Below is a small trained network, with its code and all its weights. Each question gives an input and a target symbol and asks what happens when units are switched off, that is, made to give their printed mean instead of their output.

import numpy as np


def w(rows, s, z=0):
    codes = np.array(rows[::2]) - 128.0
    scale = np.full(codes.shape[1], s)
    scale[-1] = z or s
    return codes * scale


def f(y):
    return y / 2 * (1 + np.tanh(0.7978845608 * (y + 0.044715 * y**3)))


def softmax(a):
    e = np.exp(a - a.max(-1, keepdims=True))
    return e / e.sum(-1, keepdims=True)


def log_softmax(a):
    a = a - a.max(-1, keepdims=True)
    return a - np.log(np.exp(a).sum(-1, keepdims=True))


def net(x, mask):
    ids = ['βγεζθλμστ'.index(c) for c in x.split()]
    T = len(ids)
    res = E[ids] + P[:T]
    r = res
    for j in range(3):
        rows = slice(2 * j, 2 * j + 2)
        q, k, v = (r @ M[0][rows].T for M in (Q, K, V))
        z = softmax(np.where(np.tri(T) > 0, q @ k.T / 2**0.5, -1e9)) @ v
        o = O[0][rows]
        res = res + np.where(mask[j], z, o[:, -1]) @ o[:, :-1]
    y = f(res @ A[0][:, :-1].T + A[0][:, -1])
    res = res + np.where(mask[3:19], y, B[0][:, -1]) @ B[0][:, :-1]
    return log_softmax(res[-1] @ U[:, :-1].T + U[:, -1])


Q, K, V, O, A, B = {}, {}, {}, {}, {}, {}
E = w([
[115,156,61,28,169,79,166],'β',
[202,31,76,85,91,110,37],'γ',
[212,145,188,174,108,104,174],'ε',
[215,150,191,121,62,178,166],'ζ',
[11,174,133,135,64,156,135],'θ',
[91,113,184,114,217,137,33],'λ',
[194,180,137,140,48,167,110],'μ',
[212,172,133,193,84,95,113],'σ',
[85,68,157,120,68,2,124],'τ',
],0.0071)
P = w([
[157,17,60,177,160,169,193],'0',
[154,85,129,115,103,129,161],'1',
[150,134,165,89,105,97,147],'2',
[148,171,183,70,101,60,130],'3',
[147,207,192,57,91,26,112],'4',
[145,253,192,51,81,17,94],'5',
],0.004)
Q[0] = w([
[252,139,144,128,74,107,138],'h0',
[211,143,162,118,194,138,79],'h0',
[203,143,196,127,84,117,174],'h1',
[141,91,116,218,120,181,104],'h1',
[197,151,161,60,24,89,125],'h2',
[58,136,126,16,100,101,137],'h2',
],0.026)
K[0] = w([
[139,114,137,38,159,2,75],'h0',
[161,116,159,78,196,166,72],'h0',
[145,65,152,23,177,85,74],'h1',
[135,60,63,144,159,176,158],'h1',
[118,101,180,39,117,68,39],'h2',
[97,163,121,86,13,183,121],'h2',
],0.023)
V[0] = w([
[132,157,64,49,181,109,198],'h0',
[172,168,125,137,70,67,145],'h0',
[131,79,4,93,92,71,80],'h1',
[148,175,97,51,159,117,208],'h1',
[135,167,159,130,95,201,91],'h2',
[190,89,132,170,133,70,63],'h2',
],0.018)
O[0] = w([
[77,122,200,202,133,78,207,255],'h0',
[55,67,87,180,137,132,75,151],'h0',
[62,146,101,101,29,102,2,210],'h1',
[166,221,36,180,146,177,106,246],'h1',
[161,96,119,97,41,172,173,86],'h2',
[212,123,100,190,151,33,114,102],'h2',
],0.0086,0.0063)
A[0] = w([
[66,101,169,90,164,100,205,137],'n0',
[119,103,96,146,149,221,53,139],'n1',
[125,70,179,189,175,186,62,226],'n2',
[158,116,115,104,67,109,204,240],'n3',
[50,8,112,129,143,81,176,136],'n4',
[166,116,56,146,156,105,122,16],'n5',
[66,95,73,177,132,158,158,139],'n6',
[144,128,92,134,199,163,213,130],'n7',
[139,125,44,34,213,137,127,104],'n8',
[130,39,194,177,135,119,162,40],'n9',
[183,58,110,150,59,138,120,15],'n10',
[124,108,165,234,80,192,114,71],'n11',
[133,36,142,96,147,121,107,130],'n12',
[101,163,114,116,102,123,162,162],'n13',
[179,133,71,131,52,187,174,3],'n14',
[103,134,152,98,118,178,181,61],'n15',
],0.014,0.0029)
B[0] = w([
[161,81,146,114,224,147,56,184],'n0',
[166,71,226,94,168,137,139,165],'n1',
[165,183,179,34,163,64,63,145],'n2',
[198,121,153,177,68,119,89,189],'n3',
[101,116,137,239,98,185,196,150],'n4',
[137,84,136,78,132,78,191,150],'n5',
[132,91,85,93,75,206,156,243],'n6',
[109,251,183,65,148,183,181,150],'n7',
[58,108,28,152,70,117,95,156],'n8',
[67,178,96,102,55,116,136,131],'n9',
[113,113,33,131,133,146,213,166],'n10',
[74,85,202,178,169,113,181,206],'n11',
[112,144,184,119,182,90,140,153],'n12',
[142,129,118,79,101,72,93,253],'n13',
[82,144,46,180,215,164,63,163],'n14',
[60,98,160,95,74,153,167,177],'n15',
],0.018,0.0058)
U = w([
[72,128,180,211,134,78,137,140],'β',
[58,167,12,106,28,105,77,195],'γ',
[150,177,162,91,103,124,185,4],'ε',
[125,178,111,133,169,178,144,28],'ζ',
[134,63,170,94,88,182,141,51],'θ',
[255,131,151,168,71,154,127,198],'λ',
[167,78,81,171,208,162,121,158],'μ',
[172,77,116,86,138,68,195,47],'σ',
[148,137,182,74,224,83,26,213],'τ',
],0.0047,0.0029)

Each question gives the input, a string of symbols that net reads in full, and the target symbol t.
The units are the heads (2 rows each of Q, K, V and O) and the neurons (one row each of A and B). Each row of codes is followed by its name. A weight is (code - 128) times the scale printed after its matrix; where a second scale follows, it is the last column's (O, A, B and U).
mask holds one flag per unit, heads first, then neurons. A switched-off unit (its flag False) gives its mean, the last column of its rows in O or B, instead of its output. The means were averaged over made-up inputs and are rounded, as every weight is.
A unit's drop is (log p(t) with every unit on - log p(t) with that unit switched off) / (log p(t) with every unit on - log p(t) with every unit switched off).
The circuit of an input: a set's keep is (log p(t) with only the set's units on - log p(t) with every unit switched off) / (log p(t) with every unit on - log p(t) with every unit switched off). Starting from the 12 units with the biggest drops (on a tie, the unit counted first), units are removed one at a time, each time the one whose removal leaves the highest keep (on an exact tie, the one counted first), for as long as the keep stays at least 0.8.
units of the circuit, in order: the units of the circuit, biggest drop first
most important unit: the unit with the biggest drop
top k neurons: the k neurons with the biggest drops, biggest first
input β λ λ λ τ σ, target τ: most important unit => h0
input β β β τ λ ζ, target λ: units of the circuit, in order => (h1; n3; h2; n11)
input β λ β, target τ: units of the circuit, in order => (h0; n0; h2)
input ζ μ μ σ, target σ: units of the circuit, in order => (h2; h0; n5; n10)
input ζ β μ, target β: units of the circuit, in order => (n11; h0)
input λ ε β ε β, target ζ: units of the circuit, in order => (h1; n7)
input λ θ λ, target θ: units of the circuit, in order => (h2; n15; h1)
input μ γ σ, target γ: units of the circuit, in order => (h1; h0)
input λ λ β θ τ ζ, target τ: units of the circuit, in order => (h0; n2; h2)
input λ σ ε, target λ: units of the circuit, in order => (h0; n3; h1)
input β μ τ β ε β, target ζ: top 2 neurons => (n7; n4)
input λ γ β μ μ σ, target β: units of the circuit, in order => (h0; n11)
input λ β τ β, target β: top 4 neurons => (n4; n6; n2; n13)
input β λ σ, target λ: units of the circuit, in order => (h0; h1; n3; h2)
input λ μ λ, target λ: units of the circuit, in order => (h2; h0; h1; n3)
input θ β σ, target β: most important unit => n11
input μ γ μ, target γ: top 2 neurons => (n10; n11)
input β β θ, target θ: top 2 neurons => (n1; n15)
input τ λ μ τ ε, target τ: top 2 neurons => (n2; n6)
input λ λ β λ β, target τ: top 2 neurons => (n0; n6)
input μ λ ε ε, target λ: most important unit => n3
input λ β σ β λ, target γ: top 4 neurons => (n8; n1; n11; n0)
input μ β γ β, target σ: top 2 neurons => (n5; n14)
